Here is a tiny trained network, its code and every weight. The questions are about switching its units off for an input and a class, where a switched-off unit gives its printed mean instead of its output.

import numpy as np


def w(rows, s, z=0):
    codes = np.array(rows[::2]) - 128.0
    scale = np.full(codes.shape[1], s)
    scale[-1] = z or s
    return codes * scale


def norm(h):
    return h / np.sqrt((h * h).mean(-1, keepdims=True) + 1e-5)


def f(y):
    return np.maximum(y, 0)


def log_softmax(a):
    a = a - a.max(-1, keepdims=True)
    return a - np.log(np.exp(a).sum(-1, keepdims=True))


def net(x, mask):
    res = np.array(x, float).reshape(1, 7) / 4 @ E
    u = 0
    for l in range(3):
        y = f(norm(res) @ A[l][:, :-1].T + A[l][:, -1])
        res = res + np.where(mask[u : u + 6], y, B[l][:, -1]) @ B[l][:, :-1]
        u += 6
    return log_softmax(norm(res)[-1] @ U[:, :-1].T + U[:, -1])


A, B = {}, {}
E = w([
[127,126,128,129,130,127,122,129,130,125],'x0',
[129,116,126,126,133,147,129,141,124,127],'x1',
[113,133,100,158,89,56,177,254,129,140],'x2',
[159,45,94,124,98,108,192,74,177,132],'x3',
[194,147,51,101,53,104,79,182,105,96],'x4',
[130,123,129,129,131,133,127,135,125,126],'x5',
[134,137,130,125,127,123,137,123,128,130],'x6',
],0.002)
A[0] = w([
[71,118,116,137,132,240,144,181,131,115,250],'0.n1',
[155,241,168,112,147,168,25,142,57,90,36],'0.n2',
[108,52,146,147,150,108,154,117,179,158,43],'0.n3',
[215,120,102,124,95,117,84,136,73,128,154],'0.n4',
[5,162,133,160,160,106,99,219,117,110,184],'0.n5',
[62,128,124,117,120,56,179,213,134,137,190],'0.n6',
],0.0023,0.0011)
B[0] = w([
[134,186,154,165,106,59,132,63,155,126,206],'0.n1',
[62,102,72,76,134,133,203,177,149,80,254],'0.n2',
[76,141,114,151,160,121,146,110,185,100,183],'0.n3',
[122,132,21,82,70,145,140,193,197,90,213],'0.n4',
[200,161,171,125,156,148,143,84,115,163,247],'0.n5',
[124,121,183,253,155,77,136,162,111,80,246],'0.n6',
],0.0031,0.0022)
A[1] = w([
[158,196,193,152,117,110,143,181,109,115,148],'1.n1',
[223,83,110,124,110,121,74,99,159,169,2],'1.n2',
[77,110,186,43,190,166,131,45,147,113,199],'1.n3',
[169,158,62,2,54,163,51,107,135,110,230],'1.n4',
[192,62,97,104,63,105,97,133,132,88,147],'1.n5',
[202,142,85,120,86,112,116,173,123,41,122],'1.n6',
],0.0034,0.00088)
B[1] = w([
[115,123,140,113,148,165,98,74,112,120,205],'1.n1',
[240,129,188,95,80,165,120,45,201,110,155],'1.n2',
[147,121,48,120,43,86,92,229,61,175,254],'1.n3',
[60,149,166,173,252,147,190,86,190,81,252],'1.n4',
[157,136,213,148,117,125,117,93,72,108,209],'1.n5',
[113,99,92,89,123,134,71,89,81,241,238],'1.n6',
],0.0035,0.0034)
A[2] = w([
[112,98,166,109,155,159,129,57,146,181,77],'2.n1',
[176,1,61,104,59,73,146,117,129,155,2],'2.n2',
[145,162,96,126,110,104,83,167,98,165,81],'2.n3',
[136,108,133,171,122,75,126,169,95,158,142],'2.n4',
[148,66,137,154,140,87,182,107,219,79,118],'2.n5',
[99,129,196,150,169,118,147,112,161,142,92],'2.n6',
],0.0041,0.00076)
B[2] = w([
[182,128,121,103,67,59,91,154,111,108,195],'2.n1',
[131,101,200,170,228,26,129,92,111,84,254],'2.n2',
[101,143,151,73,36,163,124,138,115,209,215],'2.n3',
[130,106,106,83,138,165,136,99,154,87,223],'2.n4',
[108,144,54,109,42,252,109,184,158,220,232],'2.n5',
[175,149,146,148,139,126,133,157,115,64,198],'2.n6',
],0.0043,0.0033)
U = w([
[76,172,127,51,42,143,80,181,49,221,223],'0',
[168,41,176,148,141,2,122,81,105,136,252],'1',
[149,206,221,186,201,121,158,173,85,46,48],'2',
[106,84,91,191,81,190,199,193,212,152,49],'3',
[47,185,62,68,233,167,127,123,155,49,52],'4',
[214,117,82,82,67,186,92,51,203,108,70],'5',
],0.01,0.0011)

Each question gives the input, the list of numbers given to net, and the class t.
The units are the neurons (one row each of A and B). Each row of codes is followed by its name. A weight is (code - 128) times the scale printed after its matrix; where a second scale follows, it is the last column's (A, B and U).
mask holds one flag per neuron, layer by layer. A switched-off neuron (its flag False) gives its mean, the last column of its row in B, instead of its output. The means were averaged over made-up inputs and are rounded, as every weight is.
A unit's drop is (log p(t) with every unit on - log p(t) with that unit switched off) / (log p(t) with every unit on - log p(t) with every unit switched off).
The circuit of an input: a set's keep is (log p(t) with only the set's units on - log p(t) with every unit switched off) / (log p(t) with every unit on - log p(t) with every unit switched off). Starting from the 12 units with the biggest drops (on a tie, the unit counted first), units are removed one at a time, each time the one whose removal leaves the highest keep (on an exact tie, the one counted first), for as long as the keep stays at least 0.8.
units of the circuit, in order: the units of the circuit, biggest drop first
k most important neurons: the k neurons with the biggest drops, biggest first
top k neurons in layer l: the k neurons of layer l with the biggest drops, biggest first
drop of u: that unit's drop, to one decimal
input [-6,-5,-6,-4,5,-2,-1], class 4: most important neuron : [1.n4]
input [-8,-3,1,5,-4,1,6], class 3: 4 most important neurons : [1.n6; 2.n5; 0.n3; 0.n5]
input [-3,2,2,-5,0,1,2], class 2: 2 most important neurons : [1.n3; 0.n5]
input [-8,-5,7,0,-1,-7,8], class 2: units of the circuit, in order : [1.n3; 2.n6]
input [-1,-3,8,-7,0,-3,7], class 2: top 3 neurons in layer 1 : [1.n3; 1.n6; 1.n1]
input [-3,3,-6,1,-1,0,1], class 1: 2 most important neurons : [2.n2; 1.n3]
input [2,-2,-7,-2,-8,5,3], class 0: 3 most important neurons : [1.n3; 1.n4; 2.n2]
input [-6,-1,4,0,-3,7,5], class 2: top 2 neurons in layer 2 : [2.n6; 2.n3]
input [4,-2,0,0,8,6,-4], class 4: top 2 neurons in layer 1 : [1.n4; 1.n3]
input [4,6,5,6,2,-4,-4], class 1: 2 most important neurons : [2.n2; 1.n4]
input [-8,-4,-1,-2,-6,8,-5], class 0: 3 most important neurons : [1.n3; 1.n4; 0.n6]
input [-6,6,-6,1,-8,-8,-3], class 1: top 4 neurons in layer 1 : [1.n3; 1.n6; 1.n1; 1.n5]
input [-2,-7,0,0,8,-2,5], class 4: 3 most important neurons : [1.n4; 1.n3; 0.n4]
input [6,6,6,6,1,1,-1], class 1: units of the circuit, in order : [2.n2]
input [-6,-4,0,0,5,-2,-7], class 4: top 3 neurons in layer 1 : [1.n4; 1.n3; 1.n6]
input [-6,7,3,-1,-8,-4,-8], class 2: 2 most important neurons : [2.n6; 1.n6]
input [5,-5,0,-1,-5,4,2], class 0: 3 most important neurons : [1.n4; 1.n3; 0.n6]
input [-7,2,3,2,8,7,3], class 1: 2 most important neurons : [1.n6; 2.n2]
input [-2,2,7,1,3,3,-1], class 1: top 3 neurons in layer 2 : [2.n5; 2.n2; 2.n4]
input [5,5,-5,0,8,-6,-8], class 4: units of the circuit, in order : [1.n4]
input [1,0,-1,-5,-5,-7,3], class 0: top 2 neurons in layer 1 : [1.n3; 1.n4]
input [-2,2,-1,-8,-8,-1,-7], class 0: top 3 neurons in layer 1 : [1.n3; 1.n4; 1.n5]
input [-7,5,-6,0,-6,-2,-1], class 0: 2 most important neurons : [1.n3; 2.n3]
input [3,-2,1,0,-2,-7,-7], class 2: drop of 1.n6 : 0.2
input [-8,-6,-3,-4,-7,1,-1], class 0: drop of 1.n3 : 1.7
input [-3,1,2,4,8,6,-5], class 1: drop of 2.n2 : 0.8
input [1,1,-7,-1,7,-8,3], class 4: drop of 0.n2 : 0.2
input [3,7,3,-2,0,-2,-1], class 2: units of the circuit, in order : [1.n3]
